Below are the code and all the weights of a small trained network. Each question names an input and a class and asks about switching units off, where a switched-off unit gives its printed mean instead of its output.

import numpy as np


def w(rows, s, z=0):
    codes = np.array(rows[::2]) - 128.0
    scale = np.full(codes.shape[1], s)
    scale[-1] = z or s
    return codes * scale


def f(y):
    return y / 2 * (1 + np.tanh(0.7978845608 * (y + 0.044715 * y**3)))


def log_softmax(a):
    a = a - a.max(-1, keepdims=True)
    return a - np.log(np.exp(a).sum(-1, keepdims=True))


def net(x, mask):
    res = np.array(x, float).reshape(1, 6) / 4 @ E
    y = f(res @ A[0][:, :-1].T + A[0][:, -1])
    res = res + np.where(mask, y, B[0][:, -1]) @ B[0][:, :-1]
    return log_softmax(res[-1] @ U[:, :-1].T + U[:, -1])


A, B = {}, {}
E = w([
[137,127,117,135],'x0',
[245,180,165,177],'x1',
[138,125,117,138],'x2',
[70,200,129,239],'x3',
[113,132,147,116],'x4',
[137,43,157,198],'x5',
],0.012)
A[0] = w([
[142,172,117,79,146],'n0',
[188,170,136,112,198],'n1',
[117,159,167,160,99],'n2',
[109,77,130,138,120],'n3',
[115,200,88,84,135],'n4',
[152,104,157,86,57],'n5',
[250,111,196,152,231],'n6',
[162,120,112,112,243],'n7',
[72,152,95,201,69],'n8',
[91,145,163,203,70],'n9',
[153,108,129,101,27],'n10',
[170,168,198,128,254],'n11',
[138,184,136,58,109],'n12',
[163,157,173,123,140],'n13',
[195,63,104,51,89],'n14',
[84,106,12,117,19],'n15',
[143,76,126,147,62],'n16',
[128,196,93,75,125],'n17',
[121,85,148,163,74],'n18',
[145,157,56,176,60],'n19',
[127,152,87,155,7],'n20',
[61,113,88,138,23],'n21',
[99,133,83,134,29],'n22',
[99,110,61,122,160],'n23',
[128,78,177,154,69],'n24',
[159,100,93,107,74],'n25',
[182,82,83,61,74],'n26',
[73,92,57,61,227],'n27',
[128,87,207,162,64],'n28',
[99,161,81,167,81],'n29',
[89,101,92,130,81],'n30',
[88,98,73,108,83],'n31',
],0.013,0.006)
B[0] = w([
[164,48,121,197,166],'n0',
[105,113,44,74,192],'n1',
[84,175,105,107,153],'n2',
[161,110,71,193,149],'n3',
[188,53,192,229,174],'n4',
[141,180,175,105,154],'n5',
[65,82,74,47,248],'n6',
[99,104,145,100,176],'n7',
[92,198,210,73,169],'n8',
[101,163,188,91,170],'n9',
[228,213,191,125,137],'n10',
[71,94,52,54,208],'n11',
[182,44,178,188,172],'n12',
[136,146,59,32,166],'n13',
[117,203,247,98,214],'n14',
[230,116,77,47,159],'n15',
[186,46,163,191,141],'n16',
[216,32,140,227,173],'n17',
[219,87,148,195,141],'n18',
[158,129,198,90,148],'n19',
[227,166,155,154,130],'n20',
[169,192,94,120,148],'n21',
[167,174,111,93,130],'n22',
[123,106,83,78,159],'n23',
[255,86,127,169,146],'n24',
[142,187,211,107,146],'n25',
[140,222,234,56,193],'n26',
[48,129,77,132,222],'n27',
[212,124,109,242,149],'n28',
[155,187,227,64,151],'n29',
[149,167,47,122,146],'n30',
[170,125,63,98,161],'n31',
],0.0062,0.017)
U = w([
[61,172,202,81,21],'0',
[190,28,110,209,133],'1',
[27,74,98,102,254],'2',
[76,116,1,67,30],'3',
],0.0066,0.0061)

Each question gives the input, the list of numbers given to net, and the class t.
The units are the neurons (one row each of A and B). Each row of codes is followed by its name. A weight is (code - 128) times the scale printed after its matrix; where a second scale follows, it is the last column's (A, B and U).
mask holds one flag per neuron, in row order. A switched-off neuron (its flag False) gives its mean, the last column of its row in B, instead of its output. The means were averaged over made-up inputs and are rounded, as every weight is.
A unit's drop is (log p(t) with every unit on - log p(t) with that unit switched off) / (log p(t) with every unit on - log p(t) with every unit switched off).
The circuit of an input: a set's keep is (log p(t) with only the set's units on - log p(t) with every unit switched off) / (log p(t) with every unit on - log p(t) with every unit switched off). Starting from the 12 units with the biggest drops (on a tie, the unit counted first), units are removed one at a time, each time the one whose removal leaves the highest keep (on an exact tie, the one counted first), for as long as the keep stays at least 0.8.
circuit, biggest first: the units of the circuit, biggest drop first
most important unit: the unit with the biggest drop
top k neurons: the k neurons with the biggest drops, biggest first
drop when u is switched off: that unit's drop, to one decimal
input [2,5,-1,4,6,1], class 3: most important unit -> n14
input [-5,-8,7,7,-3,1], class 3: circuit, biggest first -> [n15; n21]
input [1,-5,-1,-5,-8,1], class 0: circuit, biggest first -> [n14; n26]
input [-4,-2,7,-5,-7,3], class 0: circuit, biggest first -> [n14; n26]
input [1,-6,-1,7,-5,4], class 0: circuit, biggest first -> [n8; n29]
input [-5,-2,-4,-5,0,4], class 0: top 2 neurons -> [n14; n26]
input [4,6,-6,-6,-3,-7], class 1: top 3 neurons -> [n17; n12; n0]
input [-4,-2,4,-7,-7,-5], class 0: top 2 neurons -> [n26; n14]
input [1,-6,-3,6,3,6], class 0: top 2 neurons -> [n8; n9]
input [7,8,5,0,8,-6], class 3: top 4 neurons -> [n11; n1; n6; n13]
input [-6,6,-3,6,-3,-8], class 1: top 2 neurons -> [n17; n4]
input [-7,-6,0,1,0,-7], class 1: top 2 neurons -> [n4; n17]
input [5,2,1,-7,0,-5], class 0: drop when n14 is switched off -> 0.4
input [6,8,-4,-2,-5,-4], class 3: drop when n1 is switched off -> 0.2
input [-6,1,1,-6,-4,-3], class 0: drop when n26 is switched off -> 0.2
